Below is a small trained network, with its code and all its weights. Each question gives an input and a class and asks what happens when units are switched off, that is, made to give their printed mean instead of their output.

import numpy as np


def w(rows, s, z=0):
    codes = np.array(rows[::2]) - 128.0
    scale = np.full(codes.shape[1], s)
    scale[-1] = z or s
    return codes * scale


def f(y):
    return y / 2 * (1 + np.tanh(0.7978845608 * (y + 0.044715 * y**3)))


def log_softmax(a):
    a = a - a.max(-1, keepdims=True)
    return a - np.log(np.exp(a).sum(-1, keepdims=True))


def net(x, mask):
    res = np.array(x, float).reshape(1, 4) / 4 @ E
    y = f(res @ A[0][:, :-1].T + A[0][:, -1])
    res = res + np.where(mask, y, B[0][:, -1]) @ B[0][:, :-1]
    return log_softmax(res[-1] @ U[:, :-1].T + U[:, -1])


A, B = {}, {}
E = w([
[109,131,166,117,88,146,153,105,174,99,26,233],'x0',
[35,139,252,165,54,96,127,129,60,133,104,54],'x1',
[72,68,108,186,125,123,227,217,173,169,113,105],'x2',
[74,182,65,82,171,132,114,180,204,75,89,110],'x3',
],0.011)
A[0] = w([
[116,235,128,87,130,113,98,131,146,79,26,152,149],'n1',
[131,165,171,119,129,75,91,97,89,103,151,77,143],'n2',
[67,220,146,95,158,139,113,116,125,97,44,151,171],'n3',
[142,122,143,79,66,126,136,127,173,97,61,185,192],'n4',
[125,139,184,164,127,92,89,75,73,163,201,88,195],'n5',
[174,167,78,86,164,161,87,159,122,105,148,135,145],'n6',
[102,107,145,209,107,101,144,155,89,189,128,91,188],'n7',
[119,133,139,161,100,118,196,170,130,176,165,82,204],'n8',
[214,167,84,91,96,143,68,119,137,117,178,127,165],'n9',
[78,109,181,254,53,106,175,153,144,171,105,159,201],'n10',
[46,106,107,171,97,96,200,202,172,164,68,104,156],'n11',
[196,146,74,73,173,139,95,122,186,107,68,166,182],'n12',
[189,103,80,131,204,127,148,128,116,184,187,140,202],'n13',
[142,184,125,102,134,111,51,65,99,67,67,122,210],'n14',
[195,143,147,102,134,113,109,143,52,189,205,99,158],'n15',
[138,115,78,126,135,132,177,158,164,125,115,160,253],'n16',
[76,112,164,175,98,68,126,146,85,179,117,61,169],'n17',
],0.0096,0.0053)
B[0] = w([
[24,73,183,117,103,126,103,117,221,116,142,171,225],'n1',
[90,132,129,138,104,60,68,92,95,136,156,98,192],'n2',
[21,78,215,88,112,115,89,168,155,125,127,141,213],'n3',
[78,130,179,192,121,166,139,104,130,229,84,186,219],'n4',
[179,173,97,132,126,11,108,124,79,142,134,145,222],'n5',
[150,62,113,93,186,158,149,115,118,147,235,146,204],'n6',
[193,224,129,174,55,104,165,138,154,29,113,55,207],'n7',
[153,170,109,136,102,136,139,169,136,59,102,43,199],'n8',
[129,107,1,121,174,155,91,24,122,187,204,137,214],'n9',
[162,228,154,108,160,191,145,173,41,88,42,138,239],'n10',
[46,96,57,67,83,205,250,170,98,76,10,34,244],'n11',
[146,35,126,155,182,186,185,59,214,175,155,143,250],'n12',
[253,167,47,144,185,151,187,100,117,100,153,126,214],'n13',
[104,101,163,106,99,80,19,158,160,225,138,206,233],'n14',
[226,208,73,134,126,84,125,92,90,96,233,117,206],'n15',
[97,86,121,153,155,181,211,106,166,133,99,79,212],'n16',
[154,204,174,121,59,79,160,155,58,59,133,52,222],'n17',
],0.0076,0.015)
U = w([
[88,150,98,114,103,209,208,221,117,68,38,51,121],'0',
[43,65,189,122,122,184,123,138,224,174,86,202,36],'1',
[141,132,76,94,140,98,2,102,66,194,188,150,176],'2',
[64,20,147,56,135,167,91,244,172,35,169,132,252],'3',
[203,195,116,168,98,54,114,158,106,67,175,61,60],'4',
[196,171,181,167,111,176,135,138,43,143,39,237,231],'5',
[182,81,76,126,226,226,184,107,190,145,170,147,127],'6',
[44,149,216,78,82,93,74,200,126,105,119,115,172],'7',
],0.0082,0.002)

Each question gives the input, the list of numbers given to net, and the class t.
The units are the neurons (one row each of A and B). Each row of codes is followed by its name. A weight is (code - 128) times the scale printed after its matrix; where a second scale follows, it is the last column's (A, B and U).
mask holds one flag per neuron, in row order. A switched-off neuron (its flag False) gives its mean, the last column of its row in B, instead of its output. The means were averaged over made-up inputs and are rounded, as every weight is.
A unit's drop is (log p(t) with every unit on - log p(t) with that unit switched off) / (log p(t) with every unit on - log p(t) with every unit switched off).
The circuit of an input: a set's keep is (log p(t) with only the set's units on - log p(t) with every unit switched off) / (log p(t) with every unit on - log p(t) with every unit switched off). Starting from the 12 units with the biggest drops (on a tie, the unit counted first), units are removed one at a time, each time the one whose removal leaves the highest keep (on an exact tie, the one counted first), for as long as the keep stays at least 0.8.
units of the circuit, in order: the units of the circuit, biggest drop first
top k neurons: the k neurons with the biggest drops, biggest first
drop when u is switched off: that unit's drop, to one decimal
input [7,-8,6,6], class 1: units of the circuit, in order	(n4)
input [-5,2,-2,4], class 2: units of the circuit, in order	(n7 n11)
input [5,6,-8,0], class 7: top 2 neurons	(n12 n2)
input [5,8,-1,-7], class 4: top 2 neurons	(n17 n7)
input [-1,2,-1,5], class 3: top 2 neurons	(n4 n12)
input [-4,2,-6,8], class 2: top 2 neurons	(n11 n9)
input [7,-8,5,7], class 1: top 2 neurons	(n1 n4)
input [3,5,-7,2], class 7: top 3 neurons	(n12 n2 n16)
input [-1,-3,0,-6], class 4: top 2 neurons	(n12 n14)
input [-2,-1,5,-6], class 4: top 2 neurons	(n15 n7)
input [3,4,-1,5], class 1: drop when n5 is switched off	0.1
input [8,5,-5,-5], class 7: drop when n3 is switched off	0.4
input [6,-2,0,-4], class 1: drop when n3 is switched off	-0.1
input [-3,-5,4,-7], class 4: units of the circuit, in order	(n12)
